Table B holds the same points as the rows below and some others, measured another way and shuffled. Each row below is followed by which row of B it is.
B:
1: -62; 41; 239; -78; -18; -6; 325; 287; 136; 18; -1; 31; -101; -175; 44; -338; 31; -166; -86; 216; 172; 63; 50
2: 68; -33; -160; 95; -55; -227; -69; -100; -163; 9; -134; 25; 273; 53; 60; -159; -44; -194; -57; 34; -40; -32; 49
3: -212; -97; 54; -43; 73; 101; 319; 231; 106; -40; -70; 237; -124; 18; -171; -541; -97; -34; -10; 82; -127; -217; 104
4: 88; -97; -39; -124; -24; -178; -1; -87; -209; -1; -222; -11; 116; 39; 232; -316; -123; -310; -13; 184; 4; -143; 228
5: -44; 17; 326; -61; -13; 26; 324; 251; 284; 22; 7; 42; -149; -159; 90; -449; -30; -131; -48; 193; 215; 81; 107
6: 144; -19; -357; 88; 51; -174; -289; -14; -185; -152; 98; 31; 263; 188; -60; 337; -6; -64; -154; -110; -124; -117; -118
7: -72; 61; 141; -10; -18; -123; 209; 256; 143; -85; 93; -3; 19; -184; 18; -160; 71; -164; -160; 119; 156; 123; 16
8: -31; 41; -206; -13; 102; -96; -30; 258; -93; -259; 210; -39; 129; -62; -147; 427; 112; -34; -291; -15; 38; -16; -199
9: 27; -28; 401; -246; 56; 129; 277; 346; 376; -56; 108; 111; -383; -45; 176; -497; -125; -148; -10; 195; 136; -56; 227
10: -65; 55; -57; -9; 29; -178; -11; 120; -73; -144; 65; -68; 139; -79; 28; 89; 46; -159; -167; 103; 157; -24; 30
11: 109; 3; 62; 49; -64; -49; -1; 54; 13; 139; -41; 58; 60; 53; 70; -222; -83; -100; 29; 68; 97; 4; 32
12: -15; -37; 155; -84; 59; -16; 125; 60; 159; -57; -67; 37; -81; 18; 151; -385; -105; -161; -10; 182; 140; -135; 212
13: 87; 67; 72; -198; 12; -208; -99; 211; -11; -148; 165; -29; -43; 13; 264; -1; -2; -332; -109; 154; 99; -45; 197
14: 101; -16; 58; 95; 180; 226; 209; 176; 508; -92; 73; 228; -168; 222; -142; -265; -7; 110; -48; 34; -57; -145; -125
15: -49; -39; -118; 215; -55; -185; -160; -190; -106; 1; -84; -112; 340; -50; -12; 22; -114; 11; -59; -58; 254; 16; 31
16: 109; -7; 32; 8; -19; -128; -18; 55; 88; -41; 27; 29; 63; 35; 120; -170; -48; -168; -61; 55; 55; 3; 84
17: 371; -89; 32; -109; -111; -9; 161; 27; -251; 251; -280; 6; 63; 0; 211; -251; -47; -247; -20; 236; -27; 65; -87
18: 393; -198; 79; -52; -118; 41; 315; -17; -31; 185; -314; 46; 64; -90; 140; -422; -93; -156; -88; 128; -118; 180; -145
19: 72; -68; -78; 73; 3; -39; -56; -17; -7; -8; -22; 32; 118; 64; -14; -57; -111; -6; -52; -29; 56; -49; -15
20: -56; 5; -179; -58; 105; -107; -83; 135; -176; -225; 101; -91; 130; -45; -34; 325; 28; -89; -212; 59; 125; -116; -52
21: -56; 57; 213; -94; 7; 23; 254; 328; 127; -2; 70; 39; -128; -131; 27; -221; 33; -136; -85; 192; 172; 26; 31
22: -95; 23; -279; 41; 47; -176; -30; 159; -184; -119; 40; 171; 162; 141; -152; -36; 56; -173; -107; 11; -239; -198; -13
23: 83; 57; -434; 39; 20; -285; -323; 17; -431; -76; 36; 59; 312; 250; -22; 304; 66; -237; -95; 10; -189; -221; -50
24: 100; -10; -459; 97; 7; -318; -336; -151; -438; -101; -59; -30; 425; 177; 11; 303; 11; -199; -131; -31; -124; -161; -48
25: 185; 91; 86; -151; 89; 34; -87; 331; 167; -64; 259; 119; -211; 212; 124; 49; 4; -151; -40; 108; 16; -131; 29
26: 106; -113; -34; -122; 75; 35; -77; 20; -86; -41; -50; 29; -35; 127; 107; -79; -182; -80; -16; 74; 45; -217; 110
27: -50; -65; -12; 152; 0; -41; -148; -119; 7; 4; -26; -97; 180; -31; -13; 24; -190; 116; -22; -70; 330; -39; 54
28: -122; 3; -354; -36; 110; -105; -102; 143; -371; -87; -23; 170; 128; 241; -143; 46; 20; -174; -42; 78; -229; -396; 28
29: 61; 0; -314; 182; -5; -208; -406; -161; -288; -40; 33; -119; 382; 114; -18; 425; -75; 10; -83; -104; 179; -82; -60
30: -81; 13; 93; -17; 18; -33; 250; 253; 118; -99; 52; 5; 2; -184; -60; -124; 51; -79; -181; 104; 123; 77; -54
31: -25; -31; 324; 54; -36; 120; 275; 200; 377; 109; 17; 129; -156; -71; -18; -523; -125; 36; 34; 46; 173; 71; 67
32: 75; 60; -217; 180; 140; -218; -216; -167; 150; -255; 48; -41; 263; 194; 64; 145; 40; -104; -135; 10; 92; -139; 17
33: 23; 71; -55; -55; 43; -133; -68; 185; -77; -112; 123; -36; 69; 5; 55; 163; 52; -167; -139; 107; 122; -59; 0
34: -106; -113; 146; 63; 54; 181; -15; 11; 155; 13; 14; -52; -53; -47; -69; -89; -277; 244; 24; -53; 406; -99; 74
35: 166; 50; -200; 103; -38; -224; -149; 43; -82; -16; 55; 82; 222; 150; 19; 41; 49; -186; -90; -15; -117; -5; -62
36: -27; 52; -96; 24; 9; -226; -8; 88; -95; -145; 38; -74; 202; -93; 35; 99; 70; -187; -185; 85; 118; 24; -2
37: 17; -135; -40; -95; 83; 21; -35; -80; -111; -43; -160; -17; 30; 77; 100; -168; -198; -76; -5; 114; 112; -253; 165
38: 36; 51; 61; 91; 132; -49; 24; -28; 345; -124; 1; 36; 20; 148; 99; -232; -5; -97; -31; 140; 159; -142; 111
39: 56; 115; -218; 41; -5; -322; -163; 113; -177; -182; 153; -80; 283; -29; 42; 342; 151; -242; -237; 38; 52; 58; -80
40: -132; -86; 233; -138; 75; 257; 379; 355; 218; 69; -32; 285; -341; 56; -110; -631; -138; -8; 74; 151; -63; -233; 124
41: -6; 16; -146; 53; -3; -156; 24; 145; -44; -56; 36; 159; 128; 95; -80; -138; 36; -166; -86; 9; -177; -74; -17
42: 192; -20; -231; -99; 85; -66; -271; 98; -182; -119; 124; 45; 56; 236; 55; 293; -49; -115; -96; -3; -89; -212; -32
43: 197; 117; 46; 128; 133; 127; 155; 289; 519; -39; 194; 276; -151; 283; -113; -180; 131; -1; -55; 53; -133; -53; -192
44: 26; -71; -124; -12; 96; -67; -124; -132; -111; -86; -130; -44; 129; 122; 101; -42; -126; -98; -24; 106; 122; -244; 134
45: 154; 72; -34; 89; 133; 44; -6; 101; 280; -48; 79; 145; -34; 274; -5; -85; 41; -42; -29; 88; -8; -159; -67
46: 167; -53; -107; -27; 7; -56; -111; 42; -95; -5; -5; 49; 74; 135; 67; -1; -87; -110; -47; 17; -32; -96; 3
47: -7; -67; -240; 136; 11; -155; -229; -177; -230; -52; -83; -90; 320; 48; -20; 160; -116; -8; -74; -51; 156; -115; 9
48: 108; -113; -501; 130; 293; 94; -147; -126; -47; -275; -67; 101; 198; 368; -239; 314; -14; 135; -161; -68; -215; -408; -241
49: 211; 12; -46; -54; -27; -39; 89; 175; -125; 52; -23; 12; 70; -3; 43; 42; 67; -164; -123; 135; 2; 46; -160
50: 7; -14; 20; 45; 77; -101; 53; 47; 276; -205; 66; 40; 43; 24; 39; -175; -27; -92; -132; 20; 50; -38; 79
51: 37; -21; 99; -185; 87; -25; -4; 184; 101; -163; 114; 15; -134; 32; 160; -81; -87; -163; -90; 121; 110; -142; 171
52: 177; -62; 18; -24; -32; 5; 209; 142; 1; 19; -71; 22; 51; -96; 15; -111; 10; -94; -156; 94; 0; 106; -151
53: -44; -51; 20; -101; 64; -17; 40; 40; -119; -51; -93; -71; 23; -45; 90; -71; -98; -109; -60; 170; 223; -156; 115
54: 169; -7; -244; -10; 36; -145; -247; 9; -205; -77; 50; 14; 167; 186; 56; 225; -37; -142; -94; -6; -65; -140; -32
55: 213; -18; -492; 104; 292; 93; -278; -13; -15; -247; 104; 121; 130; 471; -196; 510; 38; 118; -140; -74; -208; -399; -289
56: -23; 50; 217; -66; -28; -86; 185; 182; 104; 27; -13; 8; -46; -109; 140; -334; -10; -215; -40; 206; 195; 32; 143
57: -43; -44; 22; -46; 45; 81; 152; 212; 43; 30; -20; 204; -108; 111; -87; -348; -81; -63; 19; 83; -100; -189; 56
58: 257; 15; -211; 32; 28; -83; -212; 166; 12; -117; 234; 103; 91; 195; -38; 293; 20; -53; -157; -119; -160; -15; -177
59: 196; -23; 31; -22; 20; 69; 33; 251; 189; -10; 159; 172; -110; 136; -28; -93; -44; -25; -65; -32; -109; -11; -84
60: -1; 33; -395; -24; 117; -91; -230; 186; -323; -122; 123; 150; 122; 289; -149; 300; 33; -110; -86; -14; -232; -330; -79
61: -50; 64; 157; 6; -28; -101; 282; 295; 197; -90; 104; 19; 7; -216; -21; -183; 101; -145; -197; 110; 115; 183; -50
62: 293; -23; 64; 5; -59; -3; 209; 182; 107; 66; -13; 59; 30; -51; 36; -136; 53; -118; -145; 71; -51; 197; -210
63: 14; -45; 32; 47; 2; -133; 101; 5; 140; -98; -46; 26; 105; -44; 58; -285; -48; -140; -98; 47; 46; 19; 87
64: 221; 96; -381; 178; 168; -100; -223; 29; 84; -190; 155; 117; 202; 374; -113; 366; 155; -43; -158; -41; -181; -175; -250
65: -44; -115; 271; 40; -27; 121; 270; 74; 268; 100; -107; 76; -93; -101; -8; -549; -192; 51; 29; 56; 185; 23; 101
66: -112; -136; -309; -55; 165; -20; -57; 3; -284; -311; -37; -141; 195; -92; -139; 397; -71; 54; -271; -6; 109; -205; -103
67: -48; 63; -230; -11; 74; -56; -16; 302; -133; -58; 125; 246; 19; 229; -177; -7; 79; -137; -53; 38; -266; -250; -63
68: 31; 102; 195; 157; 59; -100; 161; 18; 504; -62; 10; 69; 8; 71; 118; -450; 48; -152; -21; 155; 169; 15; 116
69: -52; 45; -125; -25; 10; -249; -48; 76; -220; -145; 13; -117; 228; -105; 63; 161; 62; -219; -186; 114; 148; -18; 18
70: 257; 46; -348; 3; -22; -268; -234; 44; -397; -83; 41; -96; 338; 59; 62; 494; 128; -229; -232; 42; -50; 31; -215
71: 498; -116; -201; -51; -85; -40; -17; -49; -338; 170; -227; -5; 203; 100; 136; 75; -24; -188; -101; 100; -159; 57; -252
72: 143; -10; -76; 67; -63; -150; -91; -24; -112; 83; -59; 26; 183; 80; 80; -91; -55; -159; -23; 37; 24; -4; 12

34; 98; 157; -86; 211; 40; -92; 93; -142; 148; 65; -15; -377; -172; 239; 19; 445; 40; -124; 67; -165; 9; -109; -325; -52  14
212; 29; -145; 148; 137; 81; 51; -65; -156; 54; 21; -159; -36; -57; 27; -53; -62; -202; -3; -63; 96; -163; -58; -284; 97  23
24; 21; -13; 85; -186; 66; -75; 13; -26; 6; 74; 201; 46; 1; 100; 71; -19; 48; 227; -226; 32; 73; 228; 264; 33  53
34; 116; -332; 36; 139; 62; -178; -71; -350; -302; 307; -5; 85; -109; 321; 171; 89; -46; 230; -28; 81; -11; 123; -3; 154  41
212; -116; 107; 52; -237; -31; 240; 65; 120; -3; -123; -17; 54; 161; -163; -261; -143; -195; -55; -102; 6; -51; -234; -199; -77  26
42; 76; 143; -61; 343; 114; -88; 34; -195; 239; -10; -112; -404; -258; 126; -1; 349; 38; -143; 76; -129; -69; -142; -389; 25  64
-162; -191; 213; -174; -258; -89; -260; 315; 151; 218; -154; -261; -73; 284; 252; 81; 65; 40; -427; -67; -277; 87; 424; -37; -237  34
182; -2; -158; 91; 34; 66; 40; -56; -63; -33; 30; -38; 60; -5; 30; -13; -78; -141; 75; -104; 21; -109; 15; -121; 78  24
-70; -107; -107; -91; -39; 107; -270; 111; 15; 147; -43; -130; 38; 81; 175; 201; -68; 54; -87; -116; -193; -12; 519; 149; -23  15
-281; -111; -132; -236; 17; 78; -489; 138; -183; -172; 108; -106; 134; -9; 385; 328; 32; 209; -15; -31; -253; 123; 549; 268; 13  29
135; -50; 154; 255; -103; 112; 66; -58; 71; 342; -188; 41; -43; -47; -170; -103; -221; -67; 62; -297; 117; -87; 101; 44; 67  69
75; -45; 49; 25; -299; 80; 128; 79; -116; -63; 31; 51; 56; 99; -151; -189; -130; -86; 148; -104; 137; 59; -149; 73; -4  51
-52; -50; -134; -128; -52; -29; -130; 7; -163; -351; 146; 9; 156; 21; 148; 61; -15; 18; 121; -24; -45; 44; 10; 33; 87  46
14; -96; 276; 94; 36; -116; 13; -126; 112; 195; -241; -59; -107; -55; -172; -124; -127; -5; -113; -198; 14; -147; -137; -228; 162  70
107; -23; -78; -6; 145; 47; 1; -31; -110; 142; -57; -260; -122; -4; -68; -56; -46; -143; -130; -6; 6; -181; -56; -318; 111  35
196; -29; -67; 67; -239; 65; 137; 42; 43; -117; 43; 187; 137; 83; -3; -91; -75; -100; 196; -161; 1; 30; -4; 94; -56  37
-82; -28; 74; -140; 50; -354; -64; -226; 136; -356; 13; 166; 47; -15; 26; 17; 57; 98; 82; -120; -107; -88; -237; -156; 283  71
50; -93; 305; 111; -14; -184; 49; -126; 211; 88; -226; 59; -56; -51; -90; -126; -74; 3; -79; -230; -37; -110; -159; -222; 112  52
-49; 15; -27; 93; -28; 128; -174; -54; -147; 28; 64; 132; 40; -130; 88; 117; -64; 101; 246; -212; 66; 44; 258; 263; 131  36
-25; 219; -307; -158; 205; 400; -221; 43; -393; 265; 272; 48; -325; -184; 78; 249; 276; 135; 279; 33; -11; 15; 335; 242; 135  68
177; 109; -127; 209; 243; 49; -46; -56; -299; -53; 146; -142; -68; -167; 279; 17; 120; -183; 11; -25; 121; -106; -58; -362; 78  67
-97; -122; 94; -86; 27; 173; -90; 58; -303; -148; -11; -91; 46; -151; -57; -97; -93; 66; 60; 15; 8; 66; -156; -17; 60  25
-30; -61; -100; -83; -23; 41; -104; 9; -188; -297; 104; 5; 151; -35; 112; 25; -42; 14; 126; -32; -31; 35; -11; 23; 73  54
-88; -125; 409; 192; -34; -38; -156; -6; 5; 44; -168; 81; 23; -193; 152; -39; -50; 120; -38; -248; -27; 76; 44; -7; 3  8
-105; -3; -186; -156; 63; 10; -248; 22; -156; -15; 106; -184; -48; 64; 154; 179; 46; 22; -40; -6; -81; -54; 259; -19; 119  11
20; -64; 279; 102; 75; -127; -8; -135; 119; 191; -213; -21; -135; -89; -94; -91; -49; 12; -108; -196; -4; -137; -113; -235; 152  49
-93; -28; -213; -53; -214; 227; -81; -15; -389; -366; 229; 149; 276; -43; -99; 0; -250; 71; 478; -98; 201; 140; 33; 449; 176  13
333; 77; -156; 309; 11; 62; 110; -44; -111; -140; 130; 94; 119; -85; 252; -40; 11; -231; 168; -157; 102; -47; -29; -173; -28  3
250; 17; -51; 116; -156; 189; 210; 25; -22; 203; -24; 63; -57; 41; -211; -155; -109; -158; 147; -142; 106; -65; -58; 8; -4  12
44; -121; -25; -14; -75; 43; -96; 70; 43; -22; -61; -25; 115; 42; 112; 40; -90; -10; -33; -124; -140; -8; 207; 22; -34  65
106; -57; 414; 256; -341; -202; 82; 51; 279; 61; -135; 270; 11; 68; 159; -131; 41; -26; -18; -332; -11; 92; -3; -14; -144  66
148; 1; 46; 152; -73; 122; 96; -28; 15; 462; -140; -108; -196; 56; -253; -105; -157; -130; -21; -190; 140; -154; 75; -77; 92  56
